Below is a small trained network, with its code and all its weights. Each question gives an input and a class and asks what happens when units are switched off, that is, made to give their printed mean instead of their output.

import numpy as np


def w(rows, s, z=0):
    codes = np.array(rows[::2]) - 128.0
    scale = np.full(codes.shape[1], s)
    scale[-1] = z or s
    return codes * scale


def norm(h):
    return h / np.sqrt((h * h).mean(-1, keepdims=True) + 1e-5)


def f(y):
    return np.maximum(y, 0)


def log_softmax(a):
    a = a - a.max(-1, keepdims=True)
    return a - np.log(np.exp(a).sum(-1, keepdims=True))


def net(x, mask):
    res = np.array(x, float).reshape(1, 7) / 4 @ E
    u = 0
    for l in range(2):
        y = f(norm(res) @ A[l][:, :-1].T + A[l][:, -1])
        res = res + np.where(mask[u : u + 7], y, B[l][:, -1]) @ B[l][:, :-1]
        u += 7
    return log_softmax(norm(res)[-1] @ U[:, :-1].T + U[:, -1])


A, B = {}, {}
E = w([
[132,121,126,137,128,137,125,132,141,130,132],'x0',
[118,175,142,171,101,107,138,129,133,137,145],'x1',
[129,115,130,146,125,122,126,143,146,125,140],'x2',
[210,141,80,104,29,115,144,174,118,169,107],'x3',
[93,141,103,198,105,147,95,179,110,68,68],'x4',
[142,180,107,99,171,43,83,119,221,141,8],'x5',
[120,103,1,173,197,37,238,102,87,133,96],'x6',
],0.0066)
A[0] = w([
[63,105,184,148,159,147,130,71,171,101,116,3],'L0N1',
[217,175,173,8,198,76,148,93,201,235,238,6],'L0N2',
[217,122,152,92,48,141,161,181,150,208,30,51],'L0N3',
[76,213,230,89,162,166,1,122,140,146,128,42],'L0N4',
[199,114,170,75,149,98,136,22,179,241,218,38],'L0N5',
[95,136,110,159,91,167,61,203,73,50,36,34],'L0N6',
[94,169,169,69,184,68,39,131,252,102,76,17],'L0N7',
],0.0053,0.0036)
B[0] = w([
[206,152,188,118,115,83,118,47,131,46,210,162],'L0N1',
[147,165,209,148,144,65,55,191,82,135,58,234],'L0N2',
[161,92,91,162,45,71,50,69,163,134,198,206],'L0N3',
[127,95,5,52,197,74,215,196,176,115,144,253],'L0N4',
[160,160,132,153,185,128,80,191,4,53,125,221],'L0N5',
[205,216,126,154,222,106,52,168,60,168,119,198],'L0N6',
[87,102,217,219,40,254,209,81,130,164,75,241],'L0N7',
],0.007,0.005)
A[1] = w([
[95,192,113,211,188,199,44,200,139,152,48,97],'L1N1',
[127,162,162,117,117,71,99,64,210,199,8,5],'L1N2',
[114,169,186,32,85,194,73,222,222,109,145,7],'L1N3',
[127,135,140,132,105,197,145,128,65,105,201,7],'L1N4',
[126,174,140,129,217,130,121,54,168,60,141,59],'L1N5',
[56,149,226,108,210,181,139,93,141,3,154,32],'L1N6',
[134,97,80,66,35,128,91,169,92,167,150,137],'L1N7',
],0.0076,0.0024)
B[1] = w([
[176,92,191,50,139,91,117,155,73,149,165,253],'L1N1',
[64,50,154,132,114,254,176,159,102,150,179,224],'L1N2',
[36,178,35,133,218,106,229,109,90,73,157,227],'L1N3',
[129,71,169,89,98,218,206,202,123,197,49,209],'L1N4',
[194,196,84,132,70,101,96,82,142,79,173,192],'L1N5',
[164,130,107,169,54,102,49,96,181,174,78,254],'L1N6',
[113,161,122,174,134,101,84,18,224,91,85,216],'L1N7',
],0.0092,0.0065)
U = w([
[54,25,198,124,39,218,218,163,150,224,84,97],'0',
[186,162,93,186,14,48,67,29,241,99,151,176],'1',
[205,171,192,76,216,34,74,238,30,114,167,6],'2',
[43,162,3,84,217,31,246,146,175,70,195,208],'3',
],0.0078,0.002)

Each question gives the input, the list of numbers given to net, and the class t.
The units are the neurons (one row each of A and B). Each row of codes is followed by its name. A weight is (code - 128) times the scale printed after its matrix; where a second scale follows, it is the last column's (A, B and U).
mask holds one flag per neuron, layer by layer. A switched-off neuron (its flag False) gives its mean, the last column of its row in B, instead of its output. The means were averaged over made-up inputs and are rounded, as every weight is.
A unit's drop is (log p(t) with every unit on - log p(t) with that unit switched off) / (log p(t) with every unit on - log p(t) with every unit switched off).
most important unit: the unit with the biggest drop
k most important neurons: the k neurons with the biggest drops, biggest first
top k neurons in layer l: the k neurons of layer l with the biggest drops, biggest first
input [4,-1,3,0,-2,-6,6], class 0: top neuron in layer 0 : [L0N4]
input [-7,-4,0,-5,6,-5,4], class 2: 4 most important neurons : [L0N7; L0N6; L1N2; L1N7]
input [7,0,4,-5,-8,2,-4], class 2: 2 most important neurons : [L0N2; L0N5]
input [-1,7,-7,-6,1,8,-7], class 0: 3 most important neurons : [L0N7; L1N2; L1N6]
input [-7,2,-6,6,-5,3,5], class 1: 2 most important neurons : [L0N3; L1N3]
input [-5,1,-7,5,3,-4,-7], class 3: 2 most important neurons : [L1N3; L1N6]
input [-3,6,6,0,-4,6,-7], class 3: 2 most important neurons : [L1N3; L0N4]
input [0,0,-2,0,-4,4,-5], class 3: 3 most important neurons : [L0N4; L1N3; L0N6]
input [4,-4,-6,3,0,0,-3], class 1: 2 most important neurons : [L0N3; L1N7]
input [-1,-5,8,2,5,5,-3], class 0: 3 most important neurons : [L0N7; L1N2; L0N5]
input [4,-6,1,-6,4,-3,-6], class 1: top 2 neurons in layer 1 : [L1N6; L1N5]
input [3,-4,7,8,-5,-7,5], class 1: 3 most important neurons : [L1N7; L0N7; L1N2]
input [-1,3,7,-6,-5,-4,-7], class 3: 2 most important neurons : [L1N3; L0N4]
input [-4,-1,-2,7,-5,8,-2], class 0: most important unit : L1N2
input [-4,5,6,-6,-1,-5,-2], class 1: top 3 neurons in layer 1 : [L1N6; L1N5; L1N2]
input [-2,3,7,8,-8,2,8], class 1: top 2 neurons in layer 0 : [L0N3; L0N4]
input [2,5,4,-3,4,0,-4], class 2: top 2 neurons in layer 1 : [L1N1; L1N7]
input [1,-5,8,7,1,-7,-8], class 3: top 2 neurons in layer 0 : [L0N7; L0N5]
input [8,-5,1,-4,3,0,-5], class 3: top 2 neurons in layer 1 : [L1N3; L1N7]
input [4,5,0,3,-6,-3,6], class 2: most important unit : L1N3
input [8,-3,6,-6,7,-1,-8], class 3: top 2 neurons in layer 0 : [L0N4; L0N5]
input [-1,-3,5,3,7,6,4], class 2: top 3 neurons in layer 1 : [L1N1; L1N4; L1N6]
